Below is a small trained network, with its code and all its weights. Each question gives an input and a target symbol and asks what happens when units are switched off, that is, made to give their printed mean instead of their output.

import numpy as np


def w(rows, s, z=0):
    codes = np.array(rows[::2]) - 128.0
    scale = np.full(codes.shape[1], s)
    scale[-1] = z or s
    return codes * scale


def f(y):
    return np.maximum(y, 0)


def softmax(a):
    e = np.exp(a - a.max(-1, keepdims=True))
    return e / e.sum(-1, keepdims=True)


def log_softmax(a):
    a = a - a.max(-1, keepdims=True)
    return a - np.log(np.exp(a).sum(-1, keepdims=True))


def net(x, mask):
    ids = ['ζηλμξπψ'.index(c) for c in x.split()]
    T = len(ids)
    res = E[ids] + P[:T]
    u = 0
    for l in range(2):
        q, k, v = (res @ M[l].T for M in (Q, K, V))
        z = softmax(np.where(np.tri(T) > 0, q @ k.T / 4**0.5, -1e9)) @ v
        res = res + np.where(mask[u], z, O[l][:, -1]) @ O[l][:, :-1]
        u += 1
        y = f(res @ A[l][:, :-1].T + A[l][:, -1])
        res = res + np.where(mask[u : u + 8], y, B[l][:, -1]) @ B[l][:, :-1]
        u += 8
    return log_softmax(res[-1] @ U[:, :-1].T + U[:, -1])


Q, K, V, O, A, B = {}, {}, {}, {}, {}, {}
E = w([
[67,185,81,198,141,133,136,55,168],'ζ',
[119,168,76,128,175,104,158,161,123],'η',
[121,206,184,91,70,250,72,228,135],'λ',
[195,163,118,84,87,126,187,49,41],'μ',
[98,72,176,247,221,209,131,62,45],'ξ',
[114,100,154,121,168,17,116,109,127],'π',
[139,125,13,77,140,118,147,167,187],'ψ',
],0.016)
P = w([
[255,68,207,122,194,211,162,100,250],'0',
[89,110,15,188,194,118,96,225,135],'1',
[87,147,86,147,146,114,126,143,161],'2',
[87,172,109,103,129,121,110,91,152],'3',
[89,181,106,71,120,115,81,70,141],'4',
[87,205,108,45,123,117,67,63,135],'5',
],0.0077)
Q[0] = w([
[27,184,3,115,164,123,167,111,180],'0.h1',
[152,69,197,210,151,143,152,143,4],'0.h1',
[146,119,180,41,126,63,57,116,151],'0.h1',
[46,144,178,75,176,140,133,102,194],'0.h1',
],0.0056)
K[0] = w([
[134,195,152,137,131,152,79,153,253],'0.h1',
[148,73,99,168,149,118,159,48,111],'0.h1',
[156,98,172,132,57,123,139,143,82],'0.h1',
[83,120,149,166,118,133,51,156,125],'0.h1',
],0.0079)
V[0] = w([
[176,179,111,217,157,203,70,135,181],'0.h1',
[114,130,149,78,131,61,39,176,176],'0.h1',
[141,202,155,86,82,213,85,203,115],'0.h1',
[7,69,253,149,138,157,80,110,117],'0.h1',
],0.0051)
O[0] = w([
[181,78,118,24,125,73,169,126,86,255],'0.h1',
[62,49,147,161,254,232,158,153,65,153],'0.h1',
[84,89,100,113,54,74,201,124,91,127],'0.h1',
[51,73,230,81,226,129,117,201,115,63],'0.h1',
],0.0076,0.0032)
A[0] = w([
[109,139,112,163,142,197,117,118,77,253],'0.n1',
[94,171,108,164,152,124,67,98,106,171],'0.n2',
[98,113,215,157,160,165,59,119,101,142],'0.n3',
[148,159,133,136,88,150,89,155,144,23],'0.n4',
[166,93,68,115,161,89,156,133,113,215],'0.n5',
[73,116,117,255,102,168,162,96,106,71],'0.n6',
[153,148,74,136,70,150,105,128,202,75],'0.n7',
[79,133,92,140,125,127,146,178,75,129],'0.n8',
],0.01,0.0014)
B[0] = w([
[149,65,105,100,138,113,241,104,195,175],'0.n1',
[108,98,87,73,119,98,150,145,14,219],'0.n2',
[124,87,41,178,45,101,71,90,99,212],'0.n3',
[66,118,151,154,17,147,128,197,90,145],'0.n4',
[153,107,169,74,91,51,254,102,209,255],'0.n5',
[146,48,21,74,210,118,181,168,220,169],'0.n6',
[107,197,67,169,153,141,68,152,80,240],'0.n7',
[148,121,228,206,89,129,151,103,116,186],'0.n8',
],0.0074,0.0065)
Q[1] = w([
[71,156,121,216,192,138,93,57,43],'1.h1',
[113,200,124,93,115,120,167,105,111],'1.h1',
[216,182,167,132,152,229,39,254,213],'1.h1',
[161,116,113,69,164,120,147,233,253],'1.h1',
],0.0068)
K[1] = w([
[85,118,77,118,146,100,139,155,27],'1.h1',
[138,126,63,92,76,176,168,162,167],'1.h1',
[145,218,130,246,247,100,109,56,177],'1.h1',
[244,71,140,233,153,129,182,64,254],'1.h1',
],0.0061)
V[1] = w([
[129,180,61,94,119,235,35,197,65],'1.h1',
[227,169,169,153,253,55,24,4,42],'1.h1',
[64,148,37,54,213,61,149,192,140],'1.h1',
[133,124,1,101,78,54,52,105,145],'1.h1',
],0.0046)
O[1] = w([
[157,169,200,120,183,122,85,254,131,60],'1.h1',
[144,146,113,216,140,189,146,108,96,94],'1.h1',
[155,191,216,135,40,131,99,126,105,205],'1.h1',
[163,137,239,178,117,132,139,113,153,254],'1.h1',
],0.0084,0.0055)
A[1] = w([
[107,163,136,200,93,157,36,136,34,116],'1.n1',
[104,165,129,201,90,199,2,170,81,12],'1.n2',
[117,85,98,99,235,97,97,213,212,32],'1.n3',
[177,194,119,102,95,99,150,124,177,49],'1.n4',
[131,161,102,119,87,156,135,157,178,255],'1.n5',
[118,127,91,85,101,202,116,105,93,166],'1.n6',
[196,115,253,96,126,119,149,116,112,254],'1.n7',
[123,76,158,212,143,121,109,91,102,154],'1.n8',
],0.008,0.0029)
B[1] = w([
[100,109,211,44,95,104,103,193,100,193],'1.n1',
[254,115,59,2,214,240,113,168,236,158],'1.n2',
[106,75,154,150,158,137,126,193,106,188],'1.n3',
[109,129,126,100,135,94,43,136,96,255],'1.n4',
[111,164,171,182,155,126,186,135,84,214],'1.n5',
[137,159,145,178,136,103,204,183,164,161],'1.n6',
[160,136,22,198,140,131,181,122,156,225],'1.n7',
[100,215,121,109,170,90,139,131,143,218],'1.n8',
],0.0094,0.0076)
U = w([
[129,115,131,148,147,154,113,103,140,4],'ζ',
[165,159,8,185,236,142,182,87,187,210],'η',
[132,118,169,140,173,149,177,169,204,107],'λ',
[137,164,153,43,182,133,92,112,99,78],'μ',
[139,73,87,140,144,156,86,119,122,146],'ξ',
[22,155,254,203,82,91,120,123,8,205],'π',
[127,99,141,119,126,156,131,64,171,44],'ψ',
],0.0076,0.0032)

Each question gives the input, a string of symbols that net reads in full, and the target symbol t.
The units are the heads (4 rows each of Q, K, V and O) and the neurons (one row each of A and B). Each row of codes is followed by its name. A weight is (code - 128) times the scale printed after its matrix; where a second scale follows, it is the last column's (O, A, B and U).
mask holds one flag per unit, layer by layer, with each layer's heads first. A switched-off unit (its flag False) gives its mean, the last column of its rows in O or B, instead of its output. The means were averaged over made-up inputs and are rounded, as every weight is.
A unit's drop is (log p(t) with every unit on - log p(t) with that unit switched off) / (log p(t) with every unit on - log p(t) with every unit switched off).
The circuit of an input: a set's keep is (log p(t) with only the set's units on - log p(t) with every unit switched off) / (log p(t) with every unit on - log p(t) with every unit switched off). Starting from the 12 units with the biggest drops (on a tie, the unit counted first), units are removed one at a time, each time the one whose removal leaves the highest keep (on an exact tie, the one counted first), for as long as the keep stays at least 0.8.
units of the circuit, in order: the units of the circuit, biggest drop first
top k neurons: the k neurons with the biggest drops, biggest first
k most important neurons of layer l: the k neurons of layer l with the biggest drops, biggest first
drop when u is switched off: that unit's drop, to one decimal
input ψ π μ, target η: 2 most important neurons of layer 1 -> [1.n7 1.n1]
input π ψ ζ λ, target λ: units of the circuit, in order -> [1.n2 0.n4 1.n6]
input ξ π ψ ζ π ζ, target π: units of the circuit, in order -> [1.h1]
input ζ π η λ π η, target λ: units of the circuit, in order -> [1.h1 0.n5 1.n3 0.n4]
input λ ζ ψ, target ψ: units of the circuit, in order -> [1.h1 0.h1 0.n5]
input μ π μ, target π: top 2 neurons -> [0.n7 1.n1]
input ψ μ ξ ζ π, target η: 2 most important neurons of layer 0 -> [0.n7 0.n3]
input λ μ π ζ μ, target μ: units of the circuit, in order -> [1.h1 0.h1]
input π π π, target μ: top 4 neurons -> [0.n5 1.n2 1.n1 0.n3]
input μ ζ ζ ζ μ ζ, target μ: top 3 neurons -> [1.n2 0.n5 1.n1]
input ξ μ π ξ ξ, target μ: 3 most important neurons of layer 0 -> [0.n5 0.n3 0.n8]
input π η μ η, target π: 3 most important neurons of layer 0 -> [0.n6 0.n2 0.n5]
input π π π π λ π, target λ: 2 most important neurons of layer 0 -> [0.n3 0.n5]
input μ ξ λ π μ, target μ: units of the circuit, in order -> [1.h1]
input ζ ξ ξ π ζ ξ, target μ: units of the circuit, in order -> [0.n5 1.n2 1.n1]
input ζ ψ ψ, target π: 3 most important neurons of layer 0 -> [0.n5 0.n7 0.n6]
input η ζ ψ ζ, target π: 2 most important neurons of layer 1 -> [1.n2 1.n7]
input μ μ ζ ζ μ ζ, target μ: 2 most important neurons of layer 0 -> [0.n5 0.n7]
input π π μ ψ π, target μ: top 4 neurons -> [0.n5 1.n2 1.n1 0.n1]
input μ π ζ λ ψ π, target ψ: 3 most important neurons of layer 0 -> [0.n5 0.n7 0.n2]
input μ η ξ, target η: 3 most important neurons of layer 1 -> [1.n8 1.n1 1.n4]
input π ξ λ ζ π π, target λ: most important neuron of layer 1 -> [1.n3]
input ζ ξ π η λ, target λ: top 3 neurons -> [1.n2 0.n5 1.n6]
input η π π μ, target η: top 2 neurons -> [0.n1 0.n7]
input ψ ξ ψ, target π: top 2 neurons -> [0.n5 0.n7]
input ψ μ π λ ξ, target ξ: top 2 neurons -> [0.n3 1.n3]
input ψ λ ζ ξ, target ξ: drop when 0.n8 is switched off -> 0.1
input η ψ λ ζ, target λ: drop when 0.n6 is switched off -> 0.3
input π η η, target π: drop when 0.h1 is switched off -> 0.5
